Below are the code and all the weights of a small trained network. Each question names an input and a class and asks about switching units off, where a switched-off unit gives its printed mean instead of its output.

import numpy as np


def w(rows, s, z=0):
    codes = np.array(rows[::2]) - 128.0
    scale = np.full(codes.shape[1], s)
    scale[-1] = z or s
    return codes * scale


def norm(h):
    return h / np.sqrt((h * h).mean(-1, keepdims=True) + 1e-5)


def f(y):
    return np.maximum(y, 0)


def log_softmax(a):
    a = a - a.max(-1, keepdims=True)
    return a - np.log(np.exp(a).sum(-1, keepdims=True))


def net(x, mask):
    res = np.array(x, float).reshape(1, 3) / 4 @ E
    u = 0
    for l in range(3):
        y = f(norm(res) @ A[l][:, :-1].T + A[l][:, -1])
        res = res + np.where(mask[u : u + 13], y, B[l][:, -1]) @ B[l][:, :-1]
        u += 13
    return log_softmax(norm(res)[-1] @ U[:, :-1].T + U[:, -1])


A, B = {}, {}
E = w([
[185,185,191,219],'x0',
[176,83,226,43],'x1',
[93,2,138,219],'x2',
],0.00073)
A[0] = w([
[90,61,187,235,204],'L0N1',
[95,102,8,139,118],'L0N2',
[188,90,159,96,45],'L0N3',
[143,122,63,204,114],'L0N4',
[196,78,143,118,113],'L0N5',
[148,104,27,124,142],'L0N6',
[105,233,184,103,78],'L0N7',
[73,47,111,125,131],'L0N8',
[144,167,154,111,137],'L0N9',
[149,162,73,184,80],'L0N10',
[170,85,200,58,249],'L0N11',
[128,145,48,163,34],'L0N12',
[254,75,147,86,29],'L0N13',
],0.0015,0.0014)
B[0] = w([
[206,221,52,83,240],'L0N1',
[41,122,222,85,171],'L0N2',
[50,147,200,81,136],'L0N3',
[54,165,208,112,165],'L0N4',
[49,174,150,145,152],'L0N5',
[55,152,100,68,162],'L0N6',
[197,92,35,173,158],'L0N7',
[182,150,44,72,172],'L0N8',
[140,115,97,183,159],'L0N9',
[53,147,174,109,147],'L0N10',
[12,216,65,173,254],'L0N11',
[8,232,175,238,134],'L0N12',
[4,155,190,128,143],'L0N13',
],0.0012,0.0016)
A[1] = w([
[130,38,134,194,51],'L1N1',
[95,14,137,200,149],'L1N2',
[139,138,118,93,24],'L1N3',
[148,142,99,71,141],'L1N4',
[128,78,186,64,220],'L1N5',
[113,144,95,143,155],'L1N6',
[165,109,157,69,255],'L1N7',
[158,88,252,87,123],'L1N8',
[64,174,97,122,210],'L1N9',
[155,178,129,191,220],'L1N10',
[124,173,143,138,70],'L1N11',
[115,41,154,161,125],'L1N12',
[80,147,97,50,140],'L1N13',
],0.0025,0.00068)
B[1] = w([
[208,252,75,51,177],'L1N1',
[189,216,75,72,216],'L1N2',
[136,117,112,185,141],'L1N3',
[145,99,78,135,189],'L1N4',
[58,155,95,175,199],'L1N5',
[112,125,168,97,184],'L1N6',
[106,114,72,157,196],'L1N7',
[49,225,101,171,196],'L1N8',
[146,91,160,93,255],'L1N9',
[106,44,130,84,247],'L1N10',
[142,90,113,132,169],'L1N11',
[149,179,95,94,177],'L1N12',
[158,68,137,168,244],'L1N13',
],0.0025,0.0014)
A[2] = w([
[186,152,242,218,76],'L2N1',
[26,169,90,207,77],'L2N2',
[110,191,142,213,137],'L2N3',
[96,147,49,74,250],'L2N4',
[4,187,122,167,74],'L2N5',
[207,160,229,194,102],'L2N6',
[139,109,44,194,145],'L2N7',
[208,121,230,225,60],'L2N8',
[167,77,206,144,219],'L2N9',
[224,206,81,77,71],'L2N10',
[215,133,251,201,87],'L2N11',
[220,166,133,148,185],'L2N12',
[154,58,214,111,143],'L2N13',
],0.0021,0.0011)
B[2] = w([
[42,64,58,90,155],'L2N1',
[75,232,241,56,174],'L2N2',
[60,63,119,114,171],'L2N3',
[156,172,184,241,253],'L2N4',
[67,172,249,164,177],'L2N5',
[71,69,60,124,157],'L2N6',
[152,150,207,31,168],'L2N7',
[52,78,39,28,150],'L2N8',
[165,53,174,198,146],'L2N9',
[237,138,82,216,192],'L2N10',
[63,59,35,120,153],'L2N11',
[116,101,59,80,175],'L2N12',
[206,77,203,195,138],'L2N13',
],0.002,0.0025)
U = w([
[251,201,76,164,152],'0',
[44,197,222,144,151],'1',
[71,28,49,103,143],'2',
[207,31,236,166,127],'3',
[198,98,206,14,7],'4',
[198,98,205,18,8],'5',
[199,97,207,12,5],'6',
[199,98,206,14,7],'7',
],0.012,0.016)

Each question gives the input, the list of numbers given to net, and the class t.
The units are the neurons (one row each of A and B). Each row of codes is followed by its name. A weight is (code - 128) times the scale printed after its matrix; where a second scale follows, it is the last column's (A, B and U).
mask holds one flag per neuron, layer by layer. A switched-off neuron (its flag False) gives its mean, the last column of its row in B, instead of its output. The means were averaged over made-up inputs and are rounded, as every weight is.
A unit's drop is (log p(t) with every unit on - log p(t) with that unit switched off) / (log p(t) with every unit on - log p(t) with every unit switched off).
The circuit of an input: a set's keep is (log p(t) with only the set's units on - log p(t) with every unit switched off) / (log p(t) with every unit on - log p(t) with every unit switched off). Starting from the 12 units with the biggest drops (on a tie, the unit counted first), units are removed one at a time, each time the one whose removal leaves the highest keep (on an exact tie, the one counted first), for as long as the keep stays at least 0.8.
circuit, biggest first: the units of the circuit, biggest drop first
most important unit: the unit with the biggest drop
k most important neurons: the k neurons with the biggest drops, biggest first
k most important neurons of layer l: the k neurons of layer l with the biggest drops, biggest first
drop of u: that unit's drop, to one decimal
input [-6,7,0], class 1: 3 most important neurons of layer 1 : L1N5, L1N8, L1N10
input [7,-3,6], class 2: circuit, biggest first : L2N4, L2N8
input [3,-3,3], class 3: most important unit : L1N10
input [7,-8,6], class 1: circuit, biggest first : L2N2, L2N7, L2N10
input [5,4,5], class 0: circuit, biggest first : L1N1, L1N2
input [-2,3,1], class 3: 4 most important neurons : L0N11, L1N13, L1N8, L1N9
input [0,3,-3], class 3: 2 most important neurons of layer 1 : L1N2, L1N1
input [0,0,3], class 3: 2 most important neurons : L0N1, L1N2
input [-3,-4,2], class 1: 2 most important neurons : L1N10, L0N12
input [5,2,-4], class 2: 3 most important neurons : L1N2, L0N1, L1N1
input [7,8,-6], class 1: 4 most important neurons : L1N8, L0N1, L1N13, L1N2
input [-1,-7,-6], class 1: 4 most important neurons of layer 1 : L1N2, L1N1, L1N12, L1N6
input [-3,-3,-3], class 3: 4 most important neurons : L1N13, L0N11, L1N2, L0N1
input [1,-2,4], class 0: most important unit : L0N11
input [-3,2,2], class 3: 2 most important neurons of layer 1 : L1N13, L1N8
input [5,-2,4], class 2: 2 most important neurons : L0N1, L0N4
input [-6,8,-8], class 0: 2 most important neurons : L1N10, L1N4
input [-4,-1,8], class 0: drop of L2N2 : 0.0
input [-3,-2,3], class 3: drop of L1N1 : 0.1
input [-1,0,3], class 3: most important neuron : L0N1
input [-6,2,7], class 0: drop of L1N2 : 0.4
input [8,-6,-5], class 2: drop of L0N11 : 0.4
